Below is a small trained network, with its code and all its weights. Each question gives an input and a class and asks what happens when units are switched off, that is, made to give their printed mean instead of their output.

import numpy as np


def w(rows, s, z=0):
    codes = np.array(rows[::2]) - 128.0
    scale = np.full(codes.shape[1], s)
    scale[-1] = z or s
    return codes * scale


def f(y):
    return np.maximum(y, 0)


def log_softmax(a):
    a = a - a.max(-1, keepdims=True)
    return a - np.log(np.exp(a).sum(-1, keepdims=True))


def net(x, mask):
    res = np.array(x, float).reshape(1, 8) / 4 @ E
    y = f(res @ A[0][:, :-1].T + A[0][:, -1])
    res = res + np.where(mask, y, B[0][:, -1]) @ B[0][:, :-1]
    return log_softmax(res[-1] @ U[:, :-1].T + U[:, -1])


A, B = {}, {}
E = w([
[142,112,115,144,126,127,134,129,147,136],'x0',
[127,126,123,126,128,125,128,122,129,124],'x1',
[59,226,96,117,63,163,108,106,189,232],'x2',
[138,112,228,160,97,171,43,51,169,76],'x3',
[8,2,151,151,89,170,214,93,87,169],'x4',
[61,96,51,179,148,183,22,210,115,79],'x5',
[157,150,111,50,104,247,230,180,170,26],'x6',
[71,211,148,224,227,125,201,91,156,75],'x7',
],0.0076)
A[0] = w([
[133,134,202,203,172,52,133,96,79,194,132],'neuron 1',
[111,121,213,116,92,196,87,75,209,63,130],'neuron 2',
[181,36,115,6,11,130,45,165,86,191,84],'neuron 3',
[46,92,128,161,152,158,181,72,141,143,83],'neuron 4',
[208,194,111,87,178,78,76,171,172,91,69],'neuron 5',
[42,135,90,168,170,126,94,186,130,62,254],'neuron 6',
[173,143,165,68,135,208,193,166,165,84,76],'neuron 7',
[150,136,169,58,103,64,183,82,145,148,57],'neuron 8',
[87,96,110,175,163,65,44,154,58,151,95],'neuron 9',
[102,83,136,160,152,66,118,102,104,188,70],'neuron 10',
[146,148,160,64,163,106,175,50,146,164,42],'neuron 11',
[106,149,66,134,225,112,178,211,126,168,188],'neuron 12',
[148,36,121,138,120,114,141,110,44,73,113],'neuron 13',
[88,78,157,158,104,146,178,128,59,151,79],'neuron 14',
[153,128,80,119,115,168,177,153,177,121,72],'neuron 15',
[166,96,134,197,136,79,77,57,90,178,82],'neuron 16',
[166,138,182,138,66,103,165,77,137,171,84],'neuron 17',
[68,92,117,110,94,130,171,120,74,145,162],'neuron 18',
[139,93,218,194,145,176,61,83,190,83,192],'neuron 19',
[188,89,72,119,137,124,146,124,65,119,156],'neuron 20',
[77,161,127,122,141,136,81,79,170,221,133],'neuron 21',
[52,15,179,146,67,148,175,113,106,160,65],'neuron 22',
[51,152,136,156,202,111,142,108,180,115,45],'neuron 23',
[109,217,154,227,203,143,167,108,138,104,113],'neuron 24',
[170,184,118,143,166,62,59,139,154,143,59],'neuron 25',
[73,179,142,119,101,123,150,153,150,180,129],'neuron 26',
[87,186,119,109,44,171,104,132,193,188,46],'neuron 27',
[105,115,158,117,86,47,72,144,98,156,83],'neuron 28',
[60,110,95,151,126,224,33,197,113,136,116],'neuron 29',
[92,149,93,69,86,185,96,50,192,172,73],'neuron 30',
[169,43,172,158,255,112,144,114,50,105,98],'neuron 31',
[141,109,36,99,204,78,192,164,57,160,168],'neuron 32',
[139,138,160,120,124,109,202,56,101,141,230],'neuron 33',
[203,47,126,60,195,78,115,123,83,46,61],'neuron 34',
[93,154,122,108,149,177,193,140,185,49,105],'neuron 35',
[98,139,194,103,72,97,183,102,112,148,153],'neuron 36',
[148,103,126,76,47,115,98,171,130,150,36],'neuron 37',
[160,94,129,61,46,214,152,150,152,66,101],'neuron 38',
[231,171,145,102,165,116,138,97,142,164,114],'neuron 39',
[86,163,41,111,96,131,143,115,188,158,115],'neuron 40',
],0.0086,0.0064)
B[0] = w([
[156,116,144,113,163,172,159,152,78,175,215],'neuron 1',
[61,97,126,76,112,106,113,108,87,186,230],'neuron 2',
[225,159,86,161,172,81,176,2,118,104,254],'neuron 3',
[166,199,70,159,121,143,78,112,152,113,186],'neuron 4',
[56,200,77,163,61,184,54,144,170,120,230],'neuron 5',
[241,73,126,60,120,113,170,152,205,131,252],'neuron 6',
[109,107,95,138,157,152,131,158,73,172,230],'neuron 7',
[81,36,98,89,175,141,132,142,167,76,179],'neuron 8',
[130,115,132,108,168,169,166,172,126,150,215],'neuron 9',
[103,132,95,140,180,165,130,164,110,175,184],'neuron 10',
[104,82,92,105,188,127,142,143,179,93,170],'neuron 11',
[66,87,170,49,102,106,84,34,100,182,218],'neuron 12',
[124,150,171,177,84,107,157,166,136,99,194],'neuron 13',
[103,186,75,131,93,155,43,138,135,92,180],'neuron 14',
[120,127,118,130,167,138,121,141,82,155,173],'neuron 15',
[132,118,125,137,179,170,141,182,81,177,197],'neuron 16',
[87,108,129,93,135,111,134,156,148,76,175],'neuron 17',
[149,187,128,118,107,148,60,144,136,123,195],'neuron 18',
[57,102,154,41,84,89,72,54,88,202,245],'neuron 19',
[129,129,142,137,103,99,137,107,134,165,186],'neuron 20',
[120,122,204,167,106,119,193,175,137,137,201],'neuron 21',
[125,226,50,150,93,173,47,136,157,88,215],'neuron 22',
[149,152,109,187,178,112,156,67,126,117,170],'neuron 23',
[224,151,98,170,154,89,147,53,141,98,222],'neuron 24',
[111,166,61,143,124,173,75,175,106,117,191],'neuron 25',
[107,144,163,145,93,83,172,123,122,96,177],'neuron 26',
[60,138,193,188,105,101,176,179,116,69,192],'neuron 27',
[140,126,112,134,187,158,164,154,78,145,176],'neuron 28',
[155,36,129,72,152,122,173,153,215,74,228],'neuron 29',
[95,136,177,184,122,118,146,140,127,135,187],'neuron 30',
[104,150,200,181,77,92,169,160,143,93,211],'neuron 31',
[69,104,133,96,84,99,57,92,100,158,221],'neuron 32',
[193,86,121,72,107,150,130,140,177,120,219],'neuron 33',
[57,164,214,195,105,102,159,178,144,84,210],'neuron 34',
[142,147,120,158,182,141,144,157,58,197,218],'neuron 35',
[184,71,125,103,119,143,109,164,168,86,190],'neuron 36',
[126,172,93,164,159,105,160,51,121,92,170],'neuron 37',
[140,137,115,152,177,169,180,167,57,202,238],'neuron 38',
[149,116,125,111,110,174,90,146,197,114,196],'neuron 39',
[71,126,206,166,88,96,153,172,142,145,185],'neuron 40',
],0.0072,0.011)
U = w([
[124,115,104,144,232,183,157,211,26,199,90],'0',
[105,200,54,148,88,173,20,170,148,80,107],'1',
[80,128,215,198,87,32,182,192,110,88,99],'2',
[184,136,88,177,201,56,163,7,100,102,135],'3',
[141,2,96,52,171,117,130,194,201,71,102],'4',
[43,72,140,50,91,46,64,58,46,200,102],'5',
[185,123,157,94,88,123,129,154,113,168,252],'6',
],0.0086,0.016)

Each question gives the input, the list of numbers given to net, and the class t.
The units are the neurons (one row each of A and B). Each row of codes is followed by its name. A weight is (code - 128) times the scale printed after its matrix; where a second scale follows, it is the last column's (A, B and U).
mask holds one flag per neuron, in row order. A switched-off neuron (its flag False) gives its mean, the last column of its row in B, instead of its output. The means were averaged over made-up inputs and are rounded, as every weight is.
A unit's drop is (log p(t) with every unit on - log p(t) with that unit switched off) / (log p(t) with every unit on - log p(t) with every unit switched off).
The circuit of an input: a set's keep is (log p(t) with only the set's units on - log p(t) with every unit switched off) / (log p(t) with every unit on - log p(t) with every unit switched off). Starting from the 12 units with the biggest drops (on a tie, the unit counted first), units are removed one at a time, each time the one whose removal leaves the highest keep (on an exact tie, the one counted first), for as long as the keep stays at least 0.8.
circuit, biggest first: the units of the circuit, biggest drop first
unit that matters most: the unit with the biggest drop
top k neurons: the k neurons with the biggest drops, biggest first
drop of u: that unit's drop, to one decimal
input [6,4,-3,-1,2,6,-5,7], class 3: circuit, biggest first	[neuron 24]
input [7,-5,0,4,8,4,-7,8], class 1: top 4 neurons	[neuron 22; neuron 4; neuron 14; neuron 3]
input [-4,0,-1,-7,4,-8,2,4], class 4: circuit, biggest first	[neuron 33; neuron 8]
input [-8,-3,-4,-5,8,-7,1,-4], class 1: circuit, biggest first	[neuron 22; neuron 14]
input [3,0,8,4,-5,0,-7,3], class 2: top 2 neurons	[neuron 21; neuron 27]
input [7,3,-7,0,-6,6,-6,2], class 2: top 2 neurons	[neuron 31; neuron 34]
input [5,4,-5,-5,4,-7,-5,-3], class 4: circuit, biggest first	[neuron 8; neuron 33]
input [6,-4,8,3,2,-7,4,0], class 2: top 2 neurons	[neuron 27; neuron 30]
input [-8,-3,-7,0,5,0,3,0], class 2: top 3 neurons	[neuron 31; neuron 34; neuron 13]
input [4,-3,-6,-7,5,4,-8,-8], class 0: top 2 neurons	[neuron 9; neuron 10]
input [5,1,-5,4,3,-5,5,1], class 0: top 2 neurons	[neuron 38; neuron 7]
input [6,0,4,1,-1,6,-5,3], class 4: circuit, biggest first	[neuron 29; neuron 6]
input [1,-2,0,1,2,-3,-4,1], class 0: circuit, biggest first	[neuron 1; neuron 16]
input [4,-8,-1,7,-8,-4,8,1], class 0: circuit, biggest first	[neuron 38; neuron 7]
input [-2,5,-4,2,0,5,-2,5], class 3: top 2 neurons	[neuron 24; neuron 23]
input [0,-7,-7,-5,-1,5,-6,-2], class 2: circuit, biggest first	[neuron 31]
input [6,0,0,-1,-3,1,-1,1], class 1: circuit, biggest first	[neuron 29; neuron 38]
input [6,-5,-4,2,4,-5,-7,2], class 0: top 2 neurons	[neuron 1; neuron 16]
input [0,-5,7,-2,-6,0,2,-5], class 2: circuit, biggest first	[neuron 27; neuron 40]
input [1,-2,7,3,1,-3,1,8], class 3: top 4 neurons	[neuron 24; neuron 23; neuron 34; neuron 31]
input [-8,-6,3,8,-6,4,1,4], class 5: circuit, biggest first	[neuron 19]
input [4,-5,2,8,0,8,-1,-3], class 4: top 2 neurons	[neuron 29; neuron 6]
input [-1,-1,2,-2,-4,7,5,7], class 3: top 3 neurons	[neuron 24; neuron 23; neuron 35]
input [8,-7,4,3,-2,6,-4,5], class 6: top 2 neurons	[neuron 3; neuron 8]
input [5,-4,7,7,0,-5,0,-1], class 2: top 2 neurons	[neuron 27; neuron 21]
input [5,4,-4,-8,-7,1,7,2], class 5: circuit, biggest first	[neuron 12; neuron 32]
input [-2,0,6,8,-5,6,3,-4], class 5: top 2 neurons	[neuron 19; neuron 2]
input [-5,5,0,1,-3,-7,3,-5], class 4: unit that matters most	neuron 8
input [-8,0,5,3,-3,3,-3,-7], class 3: drop of neuron 3	0.8
input [-7,-6,-1,4,5,-1,8,-2], class 0: drop of neuron 38	0.2
